Here is a tiny trained network, its code and every weight. The questions are about switching its units off for an input and a class, where a switched-off unit gives its printed mean instead of its output.

import numpy as np


def w(rows, s, z=0):
    codes = np.array(rows[::2]) - 128.0
    scale = np.full(codes.shape[1], s)
    scale[-1] = z or s
    return codes * scale


def norm(h):
    return h / np.sqrt((h * h).mean(-1, keepdims=True) + 1e-5)


def f(y):
    return np.maximum(y, 0)


def log_softmax(a):
    a = a - a.max(-1, keepdims=True)
    return a - np.log(np.exp(a).sum(-1, keepdims=True))


def net(x, mask):
    res = np.array(x, float).reshape(1, 8) / 4 @ E
    u = 0
    for l in range(2):
        y = f(norm(res) @ A[l][:, :-1].T + A[l][:, -1])
        res = res + np.where(mask[u : u + 13], y, B[l][:, -1]) @ B[l][:, :-1]
        u += 13
    return log_softmax(norm(res)[-1] @ U[:, :-1].T + U[:, -1])


A, B = {}, {}
E = w([
[162,48,186,185,88,114,92,72,158,128,179,84],'x0',
[124,138,126,140,118,128,128,125,126,122,123,123],'x1',
[239,182,145,127,72,168,134,201,125,93,133,71],'x2',
[128,130,126,131,130,129,130,127,128,125,126,126],'x3',
[133,112,131,110,141,131,131,130,128,130,132,133],'x4',
[90,75,113,143,174,74,139,202,98,124,127,21],'x5',
[164,130,137,79,128,32,100,105,141,70,69,139],'x6',
[159,178,97,104,143,74,219,74,82,117,255,113],'x7',
],0.0092)
A[0] = w([
[79,107,124,132,143,86,138,165,108,136,112,71,41],'L0N1',
[65,126,114,146,145,219,144,141,131,165,178,125,80],'L0N2',
[93,103,142,143,141,169,77,166,140,137,51,157,51],'L0N3',
[163,142,121,90,139,10,114,91,143,110,55,137,26],'L0N4',
[205,163,120,109,103,149,137,196,132,107,119,111,28],'L0N5',
[127,138,129,144,129,152,134,133,125,135,132,111,81],'L0N6',
[79,191,80,98,156,119,151,189,105,142,90,172,35],'L0N7',
[139,163,136,114,107,181,123,56,129,141,109,215,20],'L0N8',
[80,108,122,120,140,102,141,174,106,136,123,79,100],'L0N9',
[94,136,122,102,119,122,133,136,102,132,110,153,135],'L0N10',
[123,179,113,120,167,81,176,103,101,130,206,141,90],'L0N11',
[147,61,136,171,104,109,77,73,141,154,159,100,54],'L0N12',
[4,113,111,117,138,85,134,81,132,132,123,180,1],'L0N13',
],0.017,0.0031)
B[0] = w([
[155,166,85,113,162,92,67,154,194,122,187,178,207],'L0N1',
[97,95,143,190,80,208,138,188,37,106,152,198,225],'L0N2',
[108,111,53,71,7,88,150,88,136,154,69,92,253],'L0N3',
[81,98,118,183,77,249,153,199,47,111,180,198,238],'L0N4',
[158,131,150,136,223,105,84,83,42,226,64,123,223],'L0N5',
[138,93,125,53,174,144,126,169,77,109,122,162,150],'L0N6',
[109,114,225,136,161,169,196,40,218,34,142,105,231],'L0N7',
[161,147,67,126,186,47,57,205,204,75,190,147,244],'L0N8',
[171,148,88,147,144,74,74,139,179,94,162,189,208],'L0N9',
[104,97,151,85,184,129,139,95,145,107,141,105,171],'L0N10',
[113,90,72,61,17,99,103,103,150,129,54,90,252],'L0N11',
[106,141,185,93,193,146,180,38,171,48,109,117,226],'L0N12',
[190,157,144,158,207,100,98,95,12,241,76,87,244],'L0N13',
],0.014,0.012)
A[1] = w([
[212,173,179,118,141,168,121,172,102,147,111,71,82],'L1N1',
[136,128,69,69,68,99,195,115,113,145,161,95,35],'L1N2',
[140,190,86,152,144,87,115,191,203,137,207,152,63],'L1N3',
[91,120,100,83,8,114,136,144,174,167,72,70,61],'L1N4',
[98,118,158,177,120,145,135,144,190,159,74,110,28],'L1N5',
[100,138,228,128,166,143,204,83,191,65,142,63,30],'L1N6',
[110,129,95,141,161,87,105,185,165,118,183,94,60],'L1N7',
[136,85,124,138,128,112,111,124,98,105,157,116,125],'L1N8',
[81,105,154,168,81,190,153,187,85,120,134,164,87],'L1N9',
[117,140,198,149,106,131,134,80,155,136,180,99,83],'L1N10',
[78,130,142,161,95,161,184,200,75,134,191,165,4],'L1N11',
[133,125,121,109,142,114,107,104,127,110,108,123,78],'L1N12',
[147,162,176,159,178,109,129,136,81,238,118,85,98],'L1N13',
],0.015,0.0026)
B[1] = w([
[53,100,80,188,169,64,123,13,80,173,134,141,166],'L1N1',
[71,78,145,103,73,133,92,138,225,203,82,74,199],'L1N2',
[234,72,151,167,153,9,121,168,195,101,149,123,221],'L1N3',
[95,68,85,13,32,133,162,107,165,211,156,72,254],'L1N4',
[159,103,135,73,122,90,167,135,159,114,177,80,140],'L1N5',
[58,249,116,116,177,162,241,182,155,84,67,167,244],'L1N6',
[228,123,112,144,100,113,119,95,169,132,106,229,186],'L1N7',
[130,124,158,115,127,175,141,159,145,142,100,158,184],'L1N8',
[109,143,193,153,125,135,61,199,79,77,244,98,216],'L1N9',
[122,150,87,81,174,163,164,188,136,143,67,137,155],'L1N10',
[70,140,190,141,64,186,80,169,38,58,131,156,186],'L1N11',
[156,128,137,212,80,196,230,233,131,197,191,116,208],'L1N12',
[175,183,159,186,155,130,100,50,82,183,128,16,219],'L1N13',
],0.013,0.0093)
U = w([
[81,49,67,32,3,123,123,122,156,212,108,59,184],'0',
[160,141,128,184,204,107,80,54,16,246,100,55,125],'1',
[222,97,90,145,152,33,70,201,214,83,175,199,129],'2',
[54,99,172,145,76,206,68,216,20,69,197,156,182],'3',
[46,194,141,87,191,182,254,130,183,67,79,127,2],'4',
],0.0095,0.0014)

Each question gives the input, the list of numbers given to net, and the class t.
The units are the neurons (one row each of A and B). Each row of codes is followed by its name. A weight is (code - 128) times the scale printed after its matrix; where a second scale follows, it is the last column's (A, B and U).
mask holds one flag per neuron, layer by layer. A switched-off neuron (its flag False) gives its mean, the last column of its row in B, instead of its output. The means were averaged over made-up inputs and are rounded, as every weight is.
A unit's drop is (log p(t) with every unit on - log p(t) with that unit switched off) / (log p(t) with every unit on - log p(t) with every unit switched off).
The circuit of an input: a set's keep is (log p(t) with only the set's units on - log p(t) with every unit switched off) / (log p(t) with every unit on - log p(t) with every unit switched off). Starting from the 12 units with the biggest drops (on a tie, the unit counted first), units are removed one at a time, each time the one whose removal leaves the highest keep (on an exact tie, the one counted first), for as long as the keep stays at least 0.8.
units of the circuit, in order: the units of the circuit, biggest drop first
unit that matters most: the unit with the biggest drop
k most important neurons: the k neurons with the biggest drops, biggest first
k most important neurons of layer l: the k neurons of layer l with the biggest drops, biggest first
input [2,-3,-7,2,7,3,7,-6], class 1: 2 most important neurons of layer 0	L0N13, L0N11
input [0,2,-3,2,0,3,7,-3], class 3: units of the circuit, in order	L0N4
input [-4,-7,-4,-3,-8,8,5,7], class 2: 2 most important neurons of layer 0	L0N1, L0N9
input [-8,3,-4,-6,-5,2,8,8], class 0: 4 most important neurons of layer 0	L0N11, L0N2, L0N12, L0N13
input [1,-6,2,-7,5,4,6,5], class 3: 2 most important neurons of layer 0	L0N4, L0N3
input [2,-1,4,6,-6,-1,-7,4], class 3: 3 most important neurons	L0N2, L0N3, L0N13
input [-5,2,7,6,8,6,7,-5], class 1: 2 most important neurons	L0N5, L0N8
input [4,3,-2,-1,-6,4,-2,0], class 2: 3 most important neurons	L0N1, L0N9, L0N7
input [4,6,0,-7,-5,4,3,2], class 2: 2 most important neurons of layer 0	L0N1, L0N7
input [7,4,0,3,-2,-4,6,5], class 4: 2 most important neurons of layer 0	L0N12, L0N2
input [6,4,-1,-3,-8,4,5,-3], class 4: 3 most important neurons	L0N12, L0N2, L0N8
input [-7,6,3,7,8,6,7,1], class 3: 2 most important neurons	L0N4, L0N8
input [-5,6,4,0,3,-2,3,0], class 4: 3 most important neurons	L0N7, L0N13, L1N6
input [-7,4,8,1,-4,-5,-2,-4], class 1: 2 most important neurons	L0N5, L0N12
input [-2,5,-7,-2,-6,8,7,-6], class 2: 2 most important neurons	L0N9, L0N1
input [3,1,1,2,4,6,-8,2], class 3: 3 most important neurons	L0N2, L0N8, L1N11
input [0,3,-6,-5,-7,-4,-7,-1], class 3: 2 most important neurons	L0N2, L0N5
input [8,0,1,-4,-4,-4,2,-6], class 4: 2 most important neurons of layer 0	L0N12, L0N11
input [-5,0,-4,-4,7,-8,0,6], class 2: unit that matters most	L0N8
input [1,8,-6,3,5,-6,6,2], class 1: unit that matters most	L0N13
